[138 137 184 175 129 138  92 214] -> k586
[138 137 184 175 129 118 154  90] -> k523
[166 131 160 118 122 121 117 153] -> k334
[137 129 160 118 122 121 117 153] -> k546
len: [138 137 184 175 129 138  92 214]
8
len: [138 137 184]
3
shift -1: [160 118]
[159 117]
after: [166]
[131]
len: [166 131 160 118]
4
len: [138 137 184 175 129]
5

[128  76 172 139 158] = k546
[128  86  37 108 131] = k494
[128  86 145 166 141] = k857
[132 112 149 162 140] = k416
[ 64 123  97 140  98] = k87
shift +1: [145 166]
[146 167]
Table of tags by key:
[97] -> k248
[149] -> k273
[98] -> k4
[150] -> k159
[140] -> k440
[64] -> k246
join k87 2: 
k248
asked: [128  86 145 166 141]
k857
after: [139]
[158]

[212 136  71 148 122 126 129  71 123 101 123 146 143 131 134 122 136 108
 171 159 141 155 142 105  88 207 129 184  70 162 117 172  74 125 140 152
 153 120 120]  k815
[132 133 240  75 103 140  46 168 129 151 161 131 125 129 133 157 112 154
 144  97 120 122 136 130 107 203 137 144  94  98 119 138  98 141 159 145
 124 134 145]  k857
[132 133 240  75 103 140  46 168 129 151 161 131 125 129 133 157 112 154
 144 146 151 129 121 197 139 144 126 150 204 153 134 206 209 104 105  54
 106 123 143]  k523
after: [137]
[144]
len: [132 133 240  75 103 140  46 168 129 151 161 131 125 129 133 157 112 154
 144  97 120 122 136 130 107 203 137 144  94  98 119 138  98 141 159 145
 124 134 145]
39

[ 88 148 108 117] : k494
[113 108  81 150] : k586
[106  94  88 157] : k416
[ 90 156 123 113] : k857
[101 116  86 233] : k40
[ 93 163 119 102] : k815
shift +1: [ 90 156]
[ 91 157]
shift +1: [94 88]
[95 89]

[137  44 139  90] : k87
[139 108 105 112] : k334
[ 38 142 145  62] : k927
len: [ 38 142 145  62]
4
shift +1: [142]
[143]

[ 95 172 124 177 111 119 164 112 123 112 116 121 133 116 120 144 113 129
 133 158 131 124 146 123 136 138  95 126 164 152 100 118 156 130 106 104
  91  84 110 155 122  81 156 126 118 124 135 122 105 135] = k523
[ 95 172 124 177 111 119 164 112 123 108 116 121 133 116 114 144 113 129
 133 158 131 124 146 123 136 138  95 126 164 152 100 118 156 130 106 104
  91  84 110 236  91  85 156 126 118 124 135 122 105 135] = k40
[ 71 175 102 113 139  98 151 117 183 147 172 148  98 185 112 145  58 117
 157  96  96 224 135 153  95 113  74 121 154 139 178 102  88 142 121 134
 133 131  88 184 114 139 155 151 156 131 156 163 185 146] = k494
[147 111 142 109 129 139 102 129 141 135 130 129 121 120 129 114 149 143
 130 122 117 125 115 144 137 132 124 149  96 114 155 140 124 131 149 138
 144 149 145 139 121 151 110 117 114 132 138 123 128 122] = k927
[ 93 174 122 178 111 117 165 112 125 112 118 122 131 119 120 144 111 128
 134 157 131 127 147 123 134 138  94 126 166 153 100 117 154 130 105 104
  90  85 109 157 122  81 158 127 119 124 137 122 108 136] = k416
[143 113 150  79 133 140  80 126 186 153 152 140  96 133 123 103 117 161
 149 103  86 168 100 178 135 131  89 177  65 102 216 145 102 144 175 154
 166 175 151 184 105 186 100 111 104 139 169 132 153 123] = k334
[121 168 174 178  86 147 117  96 165 113 105 114 111  64 115 111 171 193
 148 184  94 105 119 175 182 167  34 206  93 133 161 152 183 144 156 106
  96 100 155 236  90 100 127  78  46 137 188  91  69 123] = k87
[149 103 146  75 137 141  79 131 176 152 151 139 102 135 126 103 146 154
 142 100  94 161 100 170 131 127 106 168  66 100 207 144  99 140 171 155
 169 178 151 166 112 188  97 115 111 138 159 133 155 121] = k857
[135 121 139 107 129 134 106 127 154 138 138 133 114 129 126 117 136 143
 137 118 110 144 115 150 132 130 110 151  99 117 166 136 118 136 149 139
 144 149 139 154 117 153 115 119 116 177 146 129 138 125] = k586
asked: [ 95 172 124 177 111 119 164 112 123 112 116 121 133 116 120 144 113 129
 133 158 131 124 146 123 136 138  95 126 164 152 100 118 156 130 106 104
  91  84 110 155 122  81 156 126 118 124 135 122 105 135]
k523
shift +1: [117  96]
[118  97]
asked: [147 111 142 109 129 139 102 129 141 135 130 129 121 120 129 114 149 143
 130 122 117 125 115 144 137 132 124 149  96 114 155 140 124 131 149 138
 144 149 145 139 121 151 110 117 114 132 138 123 128 122]
k927
asked: [121 168 174 178  86 147 117  96 165 113 105 114 111  64 115 111 171 193
 148 184  94 105 119 175 182 167  34 206  93 133 161 152 183 144 156 106
  96 100 155 236  90 100 127  78  46 137 188  91  69 123]
k87

[136 175 133  37 142] -> k87
[125 124 104 146 113] -> k40
[ 78  72  95 126 113] -> k815
[ 44 122  34 114 105] -> k523
shift +1: [ 44 122  34 114]
[ 45 123  35 115]
len: [ 78  72  95 126 113]
5
shift +1: [37]
[38]
len: [136 175 133  37]
4
after: [124]
[104]

[110  76  83 163 123 178 130  99 124 158  75 129  86 131 162 107 102 138
  89 152 190 125 124 150 120 122 132 138  41 129 123  61 119  70 117 182
 120 137 145 104  76 135  88 128] -> k857
[162 138 130 175 149 138 102 140 139 109 131 125 154 133 139 133 136 118
 118 156 147 139 124 130 187 170 169 109  86 140 111 134 149 147 133 112
 165 125 121 158 117 153 154 120] -> k14
[110  76  83 163 123 178 130  99 124 158  75 129  86 131 162 107 102 138
  89 152 190 125 124 150 120 122 132 138  41 129 123  61 119  70 117  18
 167  86  91 191 156 125 139 151] -> k523
len: [162 138 130 175 149 138 102 140 139 109 131 125 154 133 139 133 136 118
 118 156 147 139 124 130 187 170 169 109  86 140 111 134 149 147 133 112
 165 125 121 158 117 153 154 120]
44
shift +1: [89]
[90]

[133 135  83 105 134 103] = k586
[151 120 152 137 131 137] = k523
[ 80 138  97 112 121 124] = k815
after: [134]
[103]
key -> tag
[121] -> k566
[120] -> k186
[134] -> k454
join k815 4: 
k566
len: [ 80 138  97 112]
4

[109  93  89  85  58 181  75  84  84] : k815
[148 124 131 145 199 112 189 172 170] : k523
[107 182 172 136 181 187  67  90  78] : k416
[161 119 117 164 200 134 191 202 188] : k14
[123 222 208 146 116 168 109 121 105] : k334
[140 125 126 152 177 121 169 160 164] : k546
[156 153 153 161 127 161 132 140 156] : k927
[121 201 177 104  58 182  70  95  80] : k40
[140 125 126 152 177 121 169  84 164] : k857
key -> tag
[172] -> k681
[177] -> k420
[180] -> k361
[181] -> k153
[171] -> k27
[187] -> k427
[58] -> k540
join k416 4: 
k153
after: [201]
[177]
len: [107 182 172 136 181 187  67  90]
8
after: [112]
[189]
len: [161]
1

[173 138 143  75 233 108 130 225  89 107 144] : k815
[170 101 163 177 156 105 136 176 116 134 115] : k416
[165 151 111 174 102 137 169 130 117 112 179] : k40
[172 120 168  93 200 116 143 204 124 135 126] : k14
[123 121 147 116 130 125 130 114 154 124 146] : k87
[165 151 111 174 102 114  81 167 134 123  88] : k546
[174  94 200 106 130 130 177 125 138 156 170] : k927
[152 132 138 173 171 131 147 161 105 112 152] : k334
[159 148 142 164 176 133 130 182  90 121 131] : k494
[ 99 158 106 130 129 131 114  90 104 112 110] : k523
[159 148 142 164 176 133 130 182  87  91 188] : k586
[112 131 116 124 133 138 113 134 113 131  73] : k857
after: [93]
[200]
Table of tags by key:
[89] -> k700
[119] -> k954
[124] -> k180
[123] -> k911
[120] -> k701
[90] -> k716
join k14 8: 
k180
asked: [165 151 111 174 102 137 169 130 117 112 179]
k40
len: [172 120 168  93 200 116 143 204 124]
9

[112 122 188 133 121 129 138 127 100 118 119  49  97 120 148 134] -> k416
[115 153  78 136 131 123 137 121 142 116 152 187 152 135 119 139] -> k546
[205 108 125  78 143 132  54 149 157 205 105 136 128 142 108 116] -> k14
[121 144 135 140 153  83 139 119 112 120 144 119 122 151 128 205] -> k494
[216  99 133  65 149 132  44 152 150 215 100 121 126 146 119 128] -> k40
[120 115 182 136 118 133 138 122 112 116 120  64 103 117 154 118] -> k87
[ 92 148 106 160 101 142 165 117 123  91 147 150 137 106 134 104] -> k857
[117 116 162 143 109 145 139 126 113 116 116  84 105 111 147  97] -> k927
[130 140 130 126 166  62 123 132 120 130 138 123 127 159 119 240] -> k523
shift -1: [129]
[128]
Table of tags by key:
[123] -> k339
[122] -> k177
[48] -> k231
[49] -> k37
[64] -> k936
join k416 11: 
k37
asked: [112 122 188 133 121 129 138 127 100 118 119  49  97 120 148 134]
k416

[127 129 127 130 130 130 129] : k857
[141 143  43 146  24 128 185] : k927
[208  54 121 143 137 202  96] : k416
[131 138 122 208 126 120 109] : k40
[129 125 128 127 129 127 130] : k334
after: [146]
[24]
shift +1: [125 128]
[126 129]
shift +1: [127]
[128]
shift +1: [126]
[127]
asked: [208  54 121 143 137 202  96]
k416

[123 136 142 162 129 142 157  90 147 146 143 169 125 116  59 143 118 178
 121 136  94 160] -> k416
[123 117 210 151 124 113 180 122  22 218 137 162 125 150  14  78 165  36
 110  62 200 145] -> k546
[123 136 142 162 129 142 157 157 147 146 143 169 125 116  59 143 118 178
 121 136  94 160] -> k857
key -> tag
[142] -> k426
[121] -> k286
[110] -> k405
[90] -> k663
join k416 18: 
k286
shift +1: [169]
[170]

[110 153  74 135 137 117 131 120 123  80 143 158 165 142 179 135 177 121
 142 171 165 150 109 121 136 167  98  76 155 139  97 102 143  83 131 154
 148 149 107 109 164 102  98 170 150  90 154  76  71  97  74 130 114 153
 119  92  99 160 117  79 165] = k523
[165 149 105  90 156 114 147 135  93 140 198  73  61 184 207 141 182 145
  66 104 184 136  75 135 182 108 144 171 181 122  82  83  88  72 180 140
  89 164 192 107 184  48 193 157  52 185  63 138 149 106 139 172  59 151
  62  86  54 106  80  76  61] = k40
[182  98 148 149  95 170  94  88  90 141 101 139 179 170 146 168 122  91
 114 110  92 136  96  88  77 153  85 179 121  75 125  96 179 112  96  78
 170 101 131 150  91 200 101 116 169  81 151 172  84 167 158  99 189  64
 158 179 135  95 154 183 179] = k87
[171 148 113  96 155 119 147 136 100 144 196  79  69 187 206 144 179 147
  75 105 181 136  87 137 181 110 147 178 179 124  92  94  96  86 179 139
  95 162 195 113 180  65 194 153  63 188  71 144 155 113 145 171  73 150
  73  97  69 107  89  91  70] = k416
[135 102 184 125 117 137 125 139 145 172 103 105  94 101  62 115  69 137
 127  88  85 103 162 139 115  87 159 167  93 125 170 168 114 187 119 105
 109 104 137 149  85 161 148  80 114 159 110 174 186 160 176 121 148 105
 146 167 172 102 145 182  94] = k927
[ 78 127 123 153 117 123 122 129 159 100  85 176 179  76  77 109 103 120
 180 165 106 127 166 129 101 150 116  63  97 147 151 158 150 156  96 139
 153 113  69 131 106 160  74 123 182  82 180  91 103 124  94 102 159 133
 166 134 169 163 153 135 178] = k546
[111 120 154 120 132 118 137 147 150 150 120 111  90  94  77 105  91 144
 132 108 111 109 158 147 136  93 160 132 106 142 154 161 102 168 132 129
 102 121 131 133 112 124 148 100 107 161 110 139 175 133 146 133 120 133
 130 134 152 122 130 141  90] = k334
[214 109 134 143 103 178  96  82  68 139 127 130 182 214 204 192 160  90
  92 111 117 150  66  82  91 168  77 205 151  66 100  68 186  79 111  81
 176 116 155 146 117 189 114 139 159  87 140 180  72 166 161 111 181  69
 140 173 104  90 142 172 183] = k14
Table of tags by key:
[132] -> k809
[142] -> k522
[96] -> k32
[119] -> k307
[179] -> k104
[105] -> k91
join k334 34: 
k809
asked: [214 109 134 143 103 178  96  82  68 139 127 130 182 214 204 192 160  90
  92 111 117 150  66  82  91 168  77 205 151  66 100  68 186  79 111  81
 176 116 155 146 117 189 114 139 159  87 140 180  72 166 161 111 181  69
 140 173 104  90 142 172 183]
k14
shift -1: [75]
[74]

[ 79 127 147 170 137 141 164 115  96 182 165 124  96 161 122 148  72  55
 133 134 100 128  99 177 131 119  96 120 169 151 115 140  85 172 137 172
 159 122  85  20 151] : k857
[129 106 141 130 131 136 112 204 154 160 128 104 131 170 156 129 144 132
 109 135 166 194 135 229 116  52 109 168  75 194 129 141  63 145 160 169
 116 119 141 114 144] : k546
[130 105 140 157 143 139 191 174 110  44 165 143 130 155 179 191  71 108
 134 119 104 109 107 185  92 149 196 124 109 174 111 171 128 141 112 143
 102 106  85 161 209] : k523
[159 119  77  87 185  88  82  96 152  93 123 200 164  95  95 113  69 144
 123 103 135  67 120 145 165 120 108  42 126 136  76 137 140 130 154 116
 127 110 104 172 177] : k14
tags:
[141] -> k463
[137] -> k890
[160] -> k479
[140] -> k799
[161] -> k896
join k546 31: 
k463
shift -1: [141 130 131 136]
[140 129 130 135]
asked: [159 119  77  87 185  88  82  96 152  93 123 200 164  95  95 113  69 144
 123 103 135  67 120 145 165 120 108  42 126 136  76 137 140 130 154 116
 127 110 104 172 177]
k14
shift -1: [135]
[134]
len: [130 105 140 157 143 139 191 174 110]
9
after: [147]
[170]
len: [129 106 141 130 131 136 112 204]
8

[163  84  76 142  92 145  88 111 183 162 151 110 142 111] -> k523
[129 107 117 106  98  94 107 118 106 122 113  76 116 198] -> k14
[138 130  84 128  95 194 131  72 133  96  92 175 137 133] -> k857
[116  87 173 115  78 134 127 133 120 132 106 165 107  82] -> k40
[126 177 163 128 115 123 129 100  41  69 132  76 195 145] -> k815
after: [137]
[133]
shift -1: [41]
[40]
after: [118]
[106]
key -> tag
[165] -> k249
[72] -> k657
[87] -> k638
[71] -> k720
[132] -> k266
[133] -> k764
[166] -> k577
[86] -> k145
join k40 7: 
k764
after: [130]
[84]
asked: [126 177 163 128 115 123 129 100  41  69 132  76 195 145]
k815
len: [138 130  84 128  95 194 131  72 133  96  92 175 137 133]
14

[101 113 102 139 138 107 182 129 115 150 129 133 117 138 108  72 106 117
 148 105  74 101 108 129 118 107 130 217 214 155 154  67 109 149 108 137
 138 106 140 130 155 129] : k416
[171 143 138  78  85 150 129 167 125 116 180 117 112  85 150 137 133 126
 136 164 136 145 148 171 109 137 185 129 129 116 114 137 146 119 148  91
 138 163 136 184 114 176] : k523
[ 16  98 127 187 180 101 117  98 106 190  88 145 160 180 100 153 138 112
 124  33 152 115  92  95 171 124  85 109 110 202 201 155 102 139 106 173
 119  37 124  85 205  91] : k87
[ 16 101 122 148 146 106 143 123  94 191 122 135 139 146 105 121 125 101
 140  33 121 111  97 123 150 120 122 152 151 203 201 120 105 142 109 143
 134  37 137 121 206 122] : k334
after: [111]
[97]
shift -1: [148]
[147]
len: [171 143 138  78  85 150 129 167 125 116 180 117 112]
13

[241 115  43 134]  k40
[100 152 154 114]  k927
[129 182  98 161]  k416
[ 74 140 179 130]  k857
[144 111  97  97]  k334
[137 138 130 161]  k546
[ 49 140 190 131]  k14
[151 128 107 137]  k815
[152 105 123 120]  k586
[241 114  39 133]  k494
[ 97 115 157 115]  k87
[140  38 158  81]  k523
after: [179]
[130]
after: [151]
[128]
len: [151 128 107 137]
4

[138 110 139 101 133 120 133 127 130 119 140 132 108  91 148 138  89 147
 128 147  96 136 110 119 127 131 126 151  89 137 151 108 125 122 144 129
 110 137 130 118 134 127 110 134 121 128 130 136 115 133 117 127 132 130
 122 114 154] : k40
[131 135 124 178  68 125 100 149 117 132 135 116 119 114 203 110 228 125
 110 137  98 115 100 124 124  96 118 135 134  79 198 139 136 121 128 119
 157 143 144 144 143 113 126 142 142 127 145 136 121 129 129 101 122 109
 138 119 173] : k815
[130 117 171  65  97 154 105  96 137 143 122 150 130 139 123 123 134 155
 142 110 177 135 144 141 126 133 126 143  61 105 148 120 181 135 131 130
 133 134 176 130 126 131 138 153 118 138 122 151 131 132 107 134 139 141
 128 146 125] : k927
[117 140 111 168  80 123 108 149 119 138 130  92 117 129 208 104 215 118
 127 132 121 121 111 123 122 108 122 118 157  86 186 111 116 122 126 119
 151 139 137 144 140 109 123 138 151 136 143 114 137 127 138  85 121 106
 136 120 138] : k416
[107 130 104 122 114 115 130 142 126 138 133  70 105 126 204 109 142 125
 152 138 135 137 120 115 120 132 128 112 152 115 169 103  88 121 135 123
 123 136 124 132 136 109 108 134 154 147 138  92 147 127 141  73 124 110
 125 114 103] : k334
[168 118  54 180 124 133 125 125 131 123 140  88 130 151 118 137 147  90
 102 186  74 129 115 123 127 156 117 108 135 119 157 104 115 137 139 131
 139 113 108 128 128 134 125  77 116 128 114 129 124 132 111 180 133 101
 150 140 104] : k494
[121 143 176 122 102 124 112 124 118 126 133 167 136 126 110 137 143 149
 104 128 147 130 166 123 120 136 127  93 117 199  98 149  96 125 139 145
 125 136 139 132 130 133 131 103 119 123 131 120 132 120 122 172 124 159
 111 156 154] : k546
tags:
[133] -> k197
[126] -> k956
[132] -> k852
[127] -> k257
[134] -> k31
join k927 49: 
k852
after: [70]
[105]
asked: [168 118  54 180 124 133 125 125 131 123 140  88 130 151 118 137 147  90
 102 186  74 129 115 123 127 156 117 108 135 119 157 104 115 137 139 131
 139 113 108 128 128 134 125  77 116 128 114 129 124 132 111 180 133 101
 150 140 104]
k494

